Below is a small trained network, with its code and all its weights. Each question gives an input and a class and asks what happens when units are switched off, that is, made to give their printed mean instead of their output.

import numpy as np


def w(rows, s, z=0):
    codes = np.array(rows[::2]) - 128.0
    scale = np.full(codes.shape[1], s)
    scale[-1] = z or s
    return codes * scale


def norm(h):
    return h / np.sqrt((h * h).mean(-1, keepdims=True) + 1e-5)


def f(y):
    return np.maximum(y, 0)


def log_softmax(a):
    a = a - a.max(-1, keepdims=True)
    return a - np.log(np.exp(a).sum(-1, keepdims=True))


def net(x, mask):
    res = np.array(x, float).reshape(1, 5) / 4 @ E
    u = 0
    for l in range(3):
        y = f(norm(res) @ A[l][:, :-1].T + A[l][:, -1])
        res = res + np.where(mask[u : u + 5], y, B[l][:, -1]) @ B[l][:, :-1]
        u += 5
    return log_softmax(norm(res)[-1] @ U[:, :-1].T + U[:, -1])


A, B = {}, {}
E = w([
[105,108,81,135,115,174],'x0',
[141,44,98,255,119,108],'x1',
[123,122,131,148,134,133],'x2',
[132,114,167,184,47,144],'x3',
[56,180,80,144,92,48],'x4',
],0.007)
A[0] = w([
[102,168,162,69,2,159,100],'L0N1',
[155,132,195,133,156,40,132],'L0N2',
[110,237,163,140,58,179,252],'L0N3',
[65,87,46,108,112,200,157],'L0N4',
[144,154,45,94,235,117,37],'L0N5',
],0.008,0.0024)
B[0] = w([
[189,116,154,146,151,177,232],'L0N1',
[65,19,176,85,45,125,208],'L0N2',
[151,153,105,195,104,66,254],'L0N3',
[136,88,255,66,30,41,226],'L0N4',
[190,96,122,219,177,38,232],'L0N5',
],0.0086,0.0044)
A[1] = w([
[134,69,169,155,170,57,251],'L1N1',
[132,100,143,103,173,61,2],'L1N2',
[219,90,148,67,124,133,179],'L1N3',
[104,153,143,85,67,2,179],'L1N4',
[201,174,115,204,175,107,84],'L1N5',
],0.0072,0.00066)
B[1] = w([
[107,230,130,51,167,87,253],'L1N1',
[110,29,172,206,2,135,186],'L1N2',
[93,144,82,162,113,172,208],'L1N3',
[115,112,125,111,158,206,240],'L1N4',
[129,154,125,151,137,78,175],'L1N5',
],0.0065,0.0071)
A[2] = w([
[66,2,49,155,118,104,9],'L2N1',
[138,185,121,91,163,113,90],'L2N2',
[110,40,90,183,136,111,34],'L2N3',
[137,78,135,148,206,235,136],'L2N4',
[87,209,111,159,92,110,104],'L2N5',
],0.0079,0.0014)
B[2] = w([
[173,136,139,96,127,188,252],'L2N1',
[185,194,167,187,106,119,166],'L2N2',
[148,203,158,148,149,172,238],'L2N3',
[101,108,8,86,140,136,187],'L2N4',
[109,77,62,89,176,164,209],'L2N5',
],0.012,0.0038)
U = w([
[221,92,161,202,119,67,255],'0',
[184,254,177,140,160,200,131],'1',
[133,55,244,69,51,126,30],'2',
[59,112,20,76,170,179,63],'3',
],0.0081,0.003)

Each question gives the input, the list of numbers given to net, and the class t.
The units are the neurons (one row each of A and B). Each row of codes is followed by its name. A weight is (code - 128) times the scale printed after its matrix; where a second scale follows, it is the last column's (A, B and U).
mask holds one flag per neuron, layer by layer. A switched-off neuron (its flag False) gives its mean, the last column of its row in B, instead of its output. The means were averaged over made-up inputs and are rounded, as every weight is.
A unit's drop is (log p(t) with every unit on - log p(t) with that unit switched off) / (log p(t) with every unit on - log p(t) with every unit switched off).
The circuit of an input: a set's keep is (log p(t) with only the set's units on - log p(t) with every unit switched off) / (log p(t) with every unit on - log p(t) with every unit switched off). Starting from the 12 units with the biggest drops (on a tie, the unit counted first), units are removed one at a time, each time the one whose removal leaves the highest keep (on an exact tie, the one counted first), for as long as the keep stays at least 0.8.
circuit, biggest first: the units of the circuit, biggest drop first
top k neurons: the k neurons with the biggest drops, biggest first
top k neurons in layer l: the k neurons of layer l with the biggest drops, biggest first
input [-2,-1,4,1,-3], class 3: top 2 neurons in layer 0 : (L0N4, L0N5)
input [-7,1,-5,-2,8], class 3: circuit, biggest first : (L2N5)
input [5,-2,-7,-7,-1], class 0: top 2 neurons in layer 0 : (L0N5, L0N2)
input [-3,-5,0,5,-2], class 0: top 3 neurons : (L0N3, L0N1, L1N1)
input [5,4,0,1,-2], class 2: circuit, biggest first : (L0N4, L0N5)
input [-3,-2,-2,-2,6], class 3: top 3 neurons : (L2N5, L0N4, L1N4)
input [3,-1,1,-5,-8], class 3: top 2 neurons : (L2N4, L0N3)
input [-5,8,0,6,-5], class 1: top 4 neurons in layer 0 : (L0N4, L0N5, L0N3, L0N1)
input [-7,3,1,5,0], class 2: circuit, biggest first : (L0N2, L0N5)
input [-5,7,6,5,-3], class 1: top 2 neurons : (L2N3, L0N4)
input [4,-1,5,-2,-6], class 3: top 4 neurons : (L0N3, L2N4, L1N3, L0N2)
input [6,7,8,4,-2], class 1: circuit, biggest first : (L2N3, L2N1)
input [-5,-2,5,4,-7], class 3: circuit, biggest first : (L0N4, L2N4, L1N3)
input [-1,-3,-1,5,-1], class 0: top 2 neurons in layer 1 : (L1N1, L1N4)
input [6,-3,3,1,5], class 2: circuit, biggest first : (L0N4)
input [-8,5,-1,7,5], class 2: top 2 neurons in layer 0 : (L0N2, L0N5)
input [8,2,4,-2,7], class 2: top 2 neurons in layer 0 : (L0N4, L0N3)
input [-4,-6,5,6,7], class 3: top 4 neurons : (L2N5, L0N4, L0N5, L1N1)
input [-7,7,-8,1,-7], class 1: top 3 neurons : (L0N4, L2N3, L1N4)
input [-6,8,2,3,2], class 1: top 4 neurons : (L2N3, L0N4, L0N5, L2N1)
input [6,0,4,4,-8], class 3: circuit, biggest first : (L2N4)
input [8,1,-6,-4,-7], class 2: top 2 neurons : (L0N4, L1N4)
input [-1,-4,4,-6,2], class 0: top 2 neurons : (L0N5, L1N2)
input [4,8,4,-1,1], class 1: circuit, biggest first : (L2N3, L2N1)
input [-1,-5,-6,7,-1], class 0: top 4 neurons : (L0N3, L1N1, L0N1, L2N3)
input [3,4,5,-8,5], class 0: top 2 neurons : (L0N5, L0N4)
input [-2,5,-1,0,-2], class 1: circuit, biggest first : (L0N4, L2N3)
input [-5,1,8,-2,-8], class 3: circuit, biggest first : (L2N4, L0N4)
input [7,-6,-5,7,5], class 0: circuit, biggest first : (L0N3)
